Here is a tiny trained network, its code and every weight. The questions are about switching its units off for an input and a class, where a switched-off unit gives its printed mean instead of its output.

import numpy as np


def w(rows, s, z=0):
    codes = np.array(rows[::2]) - 128.0
    scale = np.full(codes.shape[1], s)
    scale[-1] = z or s
    return codes * scale


def norm(h):
    return h / np.sqrt((h * h).mean(-1, keepdims=True) + 1e-5)


def f(y):
    return np.maximum(y, 0)


def log_softmax(a):
    a = a - a.max(-1, keepdims=True)
    return a - np.log(np.exp(a).sum(-1, keepdims=True))


def net(x, mask):
    res = np.array(x, float).reshape(1, 8) / 4 @ E
    u = 0
    for l in range(3):
        y = f(norm(res) @ A[l][:, :-1].T + A[l][:, -1])
        res = res + np.where(mask[u : u + 5], y, B[l][:, -1]) @ B[l][:, :-1]
        u += 5
    return log_softmax(norm(res)[-1] @ U[:, :-1].T + U[:, -1])


A, B = {}, {}
E = w([
[78,214,171],'x0',
[102,137,1],'x1',
[91,25,110],'x2',
[54,143,123],'x3',
[123,129,139],'x4',
[229,107,97],'x5',
[137,125,162],'x6',
[106,113,218],'x7',
],0.0079)
A[0] = w([
[226,136,192,1],'L0N1',
[52,24,209,169],'L0N2',
[119,47,79,83],'L0N3',
[108,209,125,103],'L0N4',
[110,115,253,98],'L0N5',
],0.0065,0.00099)
B[0] = w([
[72,142,76,202],'L0N1',
[145,77,141,253],'L0N2',
[176,161,225,210],'L0N3',
[188,143,65,196],'L0N4',
[159,91,255,245],'L0N5',
],0.007,0.0033)
A[1] = w([
[186,135,166,187],'L1N1',
[5,86,108,7],'L1N2',
[32,119,110,109],'L1N3',
[136,167,2,184],'L1N4',
[77,119,118,112],'L1N5',
],0.0075,0.0011)
B[1] = w([
[167,81,193,205],'L1N1',
[6,112,37,185],'L1N2',
[59,117,76,178],'L1N3',
[156,150,242,252],'L1N4',
[103,134,81,154],'L1N5',
],0.011,0.0038)
A[2] = w([
[84,196,142,105],'L2N1',
[129,84,216,72],'L2N2',
[197,104,98,27],'L2N3',
[10,104,182,121],'L2N4',
[131,228,140,2],'L2N5',
],0.013,0.0019)
B[2] = w([
[137,158,25,189],'L2N1',
[132,170,236,253],'L2N2',
[147,60,85,179],'L2N3',
[43,105,49,245],'L2N4',
[172,255,141,192],'L2N5',
],0.011,0.0062)
U = w([
[32,121,55,171],'0',
[122,88,147,201],'1',
[249,68,39,139],'2',
[127,76,89,3],'3',
[155,233,75,160],'4',
[90,138,177,135],'5',
[166,210,108,139],'6',
[172,157,113,44],'7',
],0.015,0.006)

Each question gives the input, the list of numbers given to net, and the class t.
The units are the neurons (one row each of A and B). Each row of codes is followed by its name. A weight is (code - 128) times the scale printed after its matrix; where a second scale follows, it is the last column's (A, B and U).
mask holds one flag per neuron, layer by layer. A switched-off neuron (its flag False) gives its mean, the last column of its row in B, instead of its output. The means were averaged over made-up inputs and are rounded, as every weight is.
A unit's drop is (log p(t) with every unit on - log p(t) with that unit switched off) / (log p(t) with every unit on - log p(t) with every unit switched off).
The circuit of an input: a set's keep is (log p(t) with only the set's units on - log p(t) with every unit switched off) / (log p(t) with every unit on - log p(t) with every unit switched off). Starting from the 12 units with the biggest drops (on a tie, the unit counted first), units are removed one at a time, each time the one whose removal leaves the highest keep (on an exact tie, the one counted first), for as long as the keep stays at least 0.8.
circuit, biggest first: the units of the circuit, biggest drop first
k most important neurons: the k neurons with the biggest drops, biggest first
k most important neurons of layer l: the k neurons of layer l with the biggest drops, biggest first
drop when u is switched off: that unit's drop, to one decimal
input [-7,-2,-5,4,-5,1,1,-4], class 5: 3 most important neurons => L1N4, L2N1, L0N4
input [0,-5,5,5,3,-7,6,2], class 0: circuit, biggest first => L2N4
input [8,-2,3,0,7,-6,7,1], class 0: 2 most important neurons => L2N4, L1N4
input [6,4,8,-1,8,6,-3,-1], class 1: 2 most important neurons of layer 0 => L0N3, L0N1
input [6,0,5,-5,-2,7,-6,-1], class 1: 2 most important neurons => L1N4, L2N1
input [8,2,8,-4,-1,2,5,-6], class 1: 2 most important neurons => L0N3, L0N1
input [4,-1,4,2,8,-3,6,3], class 0: 2 most important neurons of layer 1 => L1N4, L1N2
input [7,6,7,1,4,8,6,-1], class 1: drop when L0N3 is switched off => -0.1
input [8,-6,3,1,5,-8,0,-7], class 0: drop when L2N4 is switched off => 0.1
input [1,-6,3,5,3,-8,6,-5], class 0: drop when L2N2 is switched off => 0.0
